Below are the code and all the weights of a small trained network. Each question names an input and a class and asks about switching units off, where a switched-off unit gives its printed mean instead of its output.

import numpy as np


def w(rows, s, z=0):
    codes = np.array(rows[::2]) - 128.0
    scale = np.full(codes.shape[1], s)
    scale[-1] = z or s
    return codes * scale


def f(y):
    return np.maximum(y, 0)


def log_softmax(a):
    a = a - a.max(-1, keepdims=True)
    return a - np.log(np.exp(a).sum(-1, keepdims=True))


def net(x, mask):
    res = np.array(x, float).reshape(1, 5) / 4 @ E
    y = f(res @ A[0][:, :-1].T + A[0][:, -1])
    res = res + np.where(mask, y, B[0][:, -1]) @ B[0][:, :-1]
    return log_softmax(res[-1] @ U[:, :-1].T + U[:, -1])


A, B = {}, {}
E = w([
[138,86,43,82,175,22,154],'x0',
[75,133,148,163,211,166,254],'x1',
[218,80,103,124,58,163,223],'x2',
[88,87,194,198,75,37,154],'x3',
[182,200,212,70,138,78,161],'x4',
],0.0096)
A[0] = w([
[49,151,149,134,194,110,50,63],'neuron 0',
[130,81,100,140,92,149,136,59],'neuron 1',
[184,185,219,53,138,90,170,77],'neuron 2',
[176,189,54,34,206,247,91,58],'neuron 3',
[168,152,162,95,157,84,149,38],'neuron 4',
[132,102,156,135,87,84,99,67],'neuron 5',
[188,87,116,115,101,155,160,46],'neuron 6',
[83,73,83,193,114,155,117,48],'neuron 7',
[172,167,124,116,90,89,64,58],'neuron 8',
[123,162,181,173,90,201,95,50],'neuron 9',
[188,125,102,146,68,143,188,89],'neuron 10',
[109,159,168,132,89,180,127,33],'neuron 11',
[74,128,122,157,199,169,208,56],'neuron 12',
[91,108,127,174,212,163,187,94],'neuron 13',
[86,47,58,175,119,174,102,30],'neuron 14',
[158,138,115,135,85,134,169,49],'neuron 15',
[153,88,98,54,54,126,24,44],'neuron 16',
[201,64,90,134,47,191,204,60],'neuron 17',
[122,72,111,137,145,23,153,76],'neuron 18',
[69,47,54,177,126,180,98,65],'neuron 19',
[115,112,210,203,84,122,128,105],'neuron 20',
[97,126,74,159,109,143,128,50],'neuron 21',
[138,91,50,66,195,54,141,18],'neuron 22',
[62,146,151,136,185,105,65,53],'neuron 23',
[86,152,190,89,205,153,228,103],'neuron 24',
[151,85,69,104,194,63,148,38],'neuron 25',
[53,178,125,131,180,119,61,65],'neuron 26',
[65,96,157,138,75,59,157,21],'neuron 27',
[185,82,127,121,108,145,173,32],'neuron 28',
[170,198,181,94,129,93,148,22],'neuron 29',
[115,154,138,137,151,129,183,55],'neuron 30',
[112,149,188,151,94,205,117,42],'neuron 31',
[77,160,133,139,186,117,74,46],'neuron 32',
[151,126,129,87,45,111,31,53],'neuron 33',
[168,139,104,91,178,179,111,2],'neuron 34',
[107,101,160,202,88,53,140,8],'neuron 35',
[132,151,208,177,109,223,104,73],'neuron 36',
[84,126,139,133,165,145,175,23],'neuron 37',
],0.012,0.0094)
B[0] = w([
[173,113,171,54,121,114,208,227],'neuron 0',
[133,123,160,109,151,140,123,151],'neuron 1',
[46,103,184,80,152,180,2,236],'neuron 2',
[10,154,165,243,24,78,209,253],'neuron 3',
[102,135,155,107,167,221,93,163],'neuron 4',
[132,127,135,182,119,127,145,168],'neuron 5',
[147,118,163,96,133,113,172,168],'neuron 6',
[86,124,164,114,146,145,57,178],'neuron 7',
[189,90,130,182,169,138,95,187],'neuron 8',
[136,188,44,99,170,155,120,200],'neuron 9',
[140,115,163,70,142,101,179,194],'neuron 10',
[120,154,67,111,153,160,128,161],'neuron 11',
[219,75,107,200,155,85,89,210],'neuron 12',
[207,90,116,167,108,83,77,215],'neuron 13',
[90,116,173,108,169,177,56,188],'neuron 14',
[151,118,157,113,155,133,152,150],'neuron 15',
[202,100,126,201,154,119,105,219],'neuron 16',
[165,126,170,40,131,81,199,224],'neuron 17',
[99,210,59,135,134,169,151,193],'neuron 18',
[82,106,187,97,157,186,33,208],'neuron 19',
[65,174,111,179,68,110,179,222],'neuron 20',
[106,134,151,118,140,180,87,147],'neuron 21',
[112,230,47,123,160,211,132,196],'neuron 22',
[159,113,171,61,127,112,210,205],'neuron 23',
[195,70,115,179,133,89,74,243],'neuron 24',
[121,193,41,102,149,178,131,185],'neuron 25',
[165,101,167,53,132,111,208,217],'neuron 26',
[86,155,151,194,79,138,185,176],'neuron 27',
[160,136,164,99,161,134,167,163],'neuron 28',
[75,94,164,111,168,209,56,182],'neuron 29',
[176,99,133,159,142,153,107,158],'neuron 30',
[125,177,32,102,156,173,132,188],'neuron 31',
[169,130,170,66,125,127,185,190],'neuron 32',
[234,59,97,207,179,92,115,216],'neuron 33',
[72,155,158,184,96,151,190,154],'neuron 34',
[84,141,164,195,91,164,199,183],'neuron 35',
[124,212,34,99,171,147,127,223],'neuron 36',
[176,98,132,170,124,131,123,158],'neuron 37',
],0.0098,0.012)
U = w([
[242,83,115,201,143,117,98,113],'0',
[184,120,183,22,131,119,216,124],'1',
[132,199,9,99,146,166,140,120],'2',
[60,145,167,222,89,125,192,126],'3',
[92,103,201,89,146,171,31,125],'4',
[123,99,73,94,81,15,79,255],'5',
[122,100,87,77,61,69,86,109],'6',
[123,96,96,100,65,86,100,110],'7',
],0.011,0.029)

Each question gives the input, the list of numbers given to net, and the class t.
The units are the neurons (one row each of A and B). Each row of codes is followed by its name. A weight is (code - 128) times the scale printed after its matrix; where a second scale follows, it is the last column's (A, B and U).
mask holds one flag per neuron, in row order. A switched-off neuron (its flag False) gives its mean, the last column of its row in B, instead of its output. The means were averaged over made-up inputs and are rounded, as every weight is.
A unit's drop is (log p(t) with every unit on - log p(t) with that unit switched off) / (log p(t) with every unit on - log p(t) with every unit switched off).
The circuit of an input: a set's keep is (log p(t) with only the set's units on - log p(t) with every unit switched off) / (log p(t) with every unit on - log p(t) with every unit switched off). Starting from the 12 units with the biggest drops (on a tie, the unit counted first), units are removed one at a time, each time the one whose removal leaves the highest keep (on an exact tie, the one counted first), for as long as the keep stays at least 0.8.
units of the circuit, in order: the units of the circuit, biggest drop first
top k neurons: the k neurons with the biggest drops, biggest first
drop of u: that unit's drop, to one decimal
input [0,4,4,6,6], class 3: units of the circuit, in order : (neuron 20)
input [2,-8,7,-8,7], class 0: top 4 neurons : (neuron 33; neuron 16; neuron 8; neuron 20)
input [-6,-1,-2,-7,-5], class 3: top 4 neurons : (neuron 3; neuron 34; neuron 22; neuron 25)
input [8,-7,-8,8,-1], class 1: top 2 neurons : (neuron 0; neuron 23)
input [-6,2,1,-3,-6], class 2: top 4 neurons : (neuron 36; neuron 2; neuron 31; neuron 9)
input [4,-6,1,8,-3], class 3: top 2 neurons : (neuron 35; neuron 27)
input [-1,-6,-6,-3,6], class 0: top 4 neurons : (neuron 33; neuron 8; neuron 16; neuron 17)
input [-8,5,-6,8,-4], class 2: top 3 neurons : (neuron 36; neuron 9; neuron 31)
input [-7,7,-2,-7,-4], class 0: top 4 neurons : (neuron 12; neuron 13; neuron 24; neuron 22)
input [-5,0,-2,0,6], class 4: top 4 neurons : (neuron 2; neuron 29; neuron 22; neuron 18)
input [5,4,1,-2,6], class 4: top 2 neurons : (neuron 2; neuron 36)
input [7,5,-7,-3,-6], class 1: top 2 neurons : (neuron 0; neuron 26)
input [5,-1,1,3,-5], class 2: top 2 neurons : (neuron 18; neuron 2)
input [2,0,0,5,-5], class 3: units of the circuit, in order : (neuron 35)
input [-5,0,6,-6,-6], class 1: drop of neuron 17 : 2.8
input [-5,-3,3,1,-7], class 4: drop of neuron 19 : 0.3
input [-7,5,-8,8,5], class 1: drop of neuron 28 : 0.0
